Below are the code and all the weights of a small trained network. Each question names an input and a class and asks about switching units off, where a switched-off unit gives its printed mean instead of its output.

import numpy as np


def w(rows, s, z=0):
    codes = np.array(rows[::2]) - 128.0
    scale = np.full(codes.shape[1], s)
    scale[-1] = z or s
    return codes * scale


def norm(h):
    return h / np.sqrt((h * h).mean(-1, keepdims=True) + 1e-5)


def f(y):
    return np.maximum(y, 0)


def log_softmax(a):
    a = a - a.max(-1, keepdims=True)
    return a - np.log(np.exp(a).sum(-1, keepdims=True))


def net(x, mask):
    res = np.array(x, float).reshape(1, 4) / 4 @ E
    u = 0
    for l in range(2):
        y = f(norm(res) @ A[l][:, :-1].T + A[l][:, -1])
        res = res + np.where(mask[u : u + 3], y, B[l][:, -1]) @ B[l][:, :-1]
        u += 3
    return log_softmax(norm(res)[-1] @ U[:, :-1].T + U[:, -1])


A, B = {}, {}
E = w([
[142,105,190,63,48,156,108,161,46,107],'x0',
[179,148,88,142,85,178,2,121,234,217],'x1',
[126,127,138,137,113,123,146,143,137,146],'x2',
[157,87,46,154,125,76,168,170,161,24],'x3',
],0.0082)
A[0] = w([
[15,234,200,58,182,164,199,12,98,212,77],'L0N1',
[144,8,217,71,67,163,174,186,2,41,3],'L0N2',
[92,144,182,141,67,159,57,105,111,206,83],'L0N3',
],0.0059,0.0061)
B[0] = w([
[233,254,83,101,88,146,91,166,180,122,254],'L0N1',
[103,132,112,93,69,135,106,76,221,165,244],'L0N2',
[103,111,138,167,210,94,176,120,151,118,225],'L0N3',
],0.014,0.0058)
A[1] = w([
[162,110,140,148,87,110,119,93,72,144,23],'L1N1',
[180,105,146,62,55,141,105,184,123,97,2],'L1N2',
[124,206,255,102,123,188,83,97,127,211,20],'L1N3',
],0.01,0.0021)
B[1] = w([
[111,126,186,91,188,146,108,91,41,131,128],'L1N1',
[167,176,176,182,175,182,68,101,105,250,176],'L1N2',
[88,14,178,167,194,128,124,149,39,94,255],'L1N3',
],0.011,0.0088)
U = w([
[181,241,33,90,24,114,103,125,233,104,221],'0',
[127,150,201,160,196,178,2,98,187,240,3],'1',
[18,28,144,185,205,68,190,158,80,28,147],'2',
],0.009,0.0037)

Each question gives the input, the list of numbers given to net, and the class t.
The units are the neurons (one row each of A and B). Each row of codes is followed by its name. A weight is (code - 128) times the scale printed after its matrix; where a second scale follows, it is the last column's (A, B and U).
mask holds one flag per neuron, layer by layer. A switched-off neuron (its flag False) gives its mean, the last column of its row in B, instead of its output. The means were averaged over made-up inputs and are rounded, as every weight is.
A unit's drop is (log p(t) with every unit on - log p(t) with that unit switched off) / (log p(t) with every unit on - log p(t) with every unit switched off).
The circuit of an input: a set's keep is (log p(t) with only the set's units on - log p(t) with every unit switched off) / (log p(t) with every unit on - log p(t) with every unit switched off). Starting from all 6 units, units are removed one at a time, each time the one whose removal leaves the highest keep (on an exact tie, the one counted first), for as long as the keep stays at least 0.8.
circuit, biggest first: the units of the circuit, biggest drop first
unit that matters most: the unit with the biggest drop
k most important neurons: the k neurons with the biggest drops, biggest first
k most important neurons of layer l: the k neurons of layer l with the biggest drops, biggest first
drop when u is switched off: that unit's drop, to one decimal
input [3,8,-5,7], class 1: 2 most important neurons	(L1N2 L0N1)
input [-7,-4,7,0], class 0: circuit, biggest first	(L1N3)
input [6,2,8,-4], class 2: 2 most important neurons	(L1N3 L0N3)
input [8,1,-8,5], class 1: 2 most important neurons	(L1N2 L0N1)
input [1,8,6,8], class 1: 3 most important neurons	(L1N2 L0N3 L0N1)
input [3,-5,-6,-3], class 1: 2 most important neurons	(L1N2 L1N3)
input [-7,0,-3,-5], class 0: 2 most important neurons	(L0N1 L1N2)
input [5,2,3,6], class 1: 3 most important neurons	(L1N2 L0N1 L0N3)
input [2,8,1,8], class 1: 4 most important neurons	(L1N2 L0N3 L0N1 L0N2)
input [3,-6,-3,4], class 0: 2 most important neurons	(L0N2 L1N3)
input [5,-5,1,-4], class 1: 2 most important neurons	(L1N3 L1N2)
input [4,-5,8,-3], class 1: 2 most important neurons of layer 1	(L1N3 L1N2)
input [3,1,-1,-8], class 2: 2 most important neurons of layer 1	(L1N3 L1N2)
input [6,-4,1,-1], class 1: circuit, biggest first	(L1N2)
input [6,7,0,-1], class 2: circuit, biggest first	(L0N1 L1N3)
input [7,1,0,-2], class 2: 3 most important neurons	(L0N1 L1N3 L0N3)
input [8,3,0,-8], class 2: 2 most important neurons	(L1N3 L0N3)
input [8,-5,-2,3], class 0: 2 most important neurons	(L0N2 L1N3)
input [5,2,3,8], class 1: 3 most important neurons	(L1N2 L0N1 L0N3)
input [3,5,2,-4], class 2: unit that matters most	L1N3
input [3,7,7,0], class 2: 2 most important neurons of layer 1	(L1N2 L1N3)
input [3,3,5,-1], class 2: drop when L1N2 is switched off	0.1
input [7,-8,-8,-2], class 1: drop when L1N2 is switched off	0.2
input [3,4,4,-4], class 2: drop when L1N3 is switched off	0.2
input [8,3,0,-6], class 2: drop when L0N3 is switched off	0.3
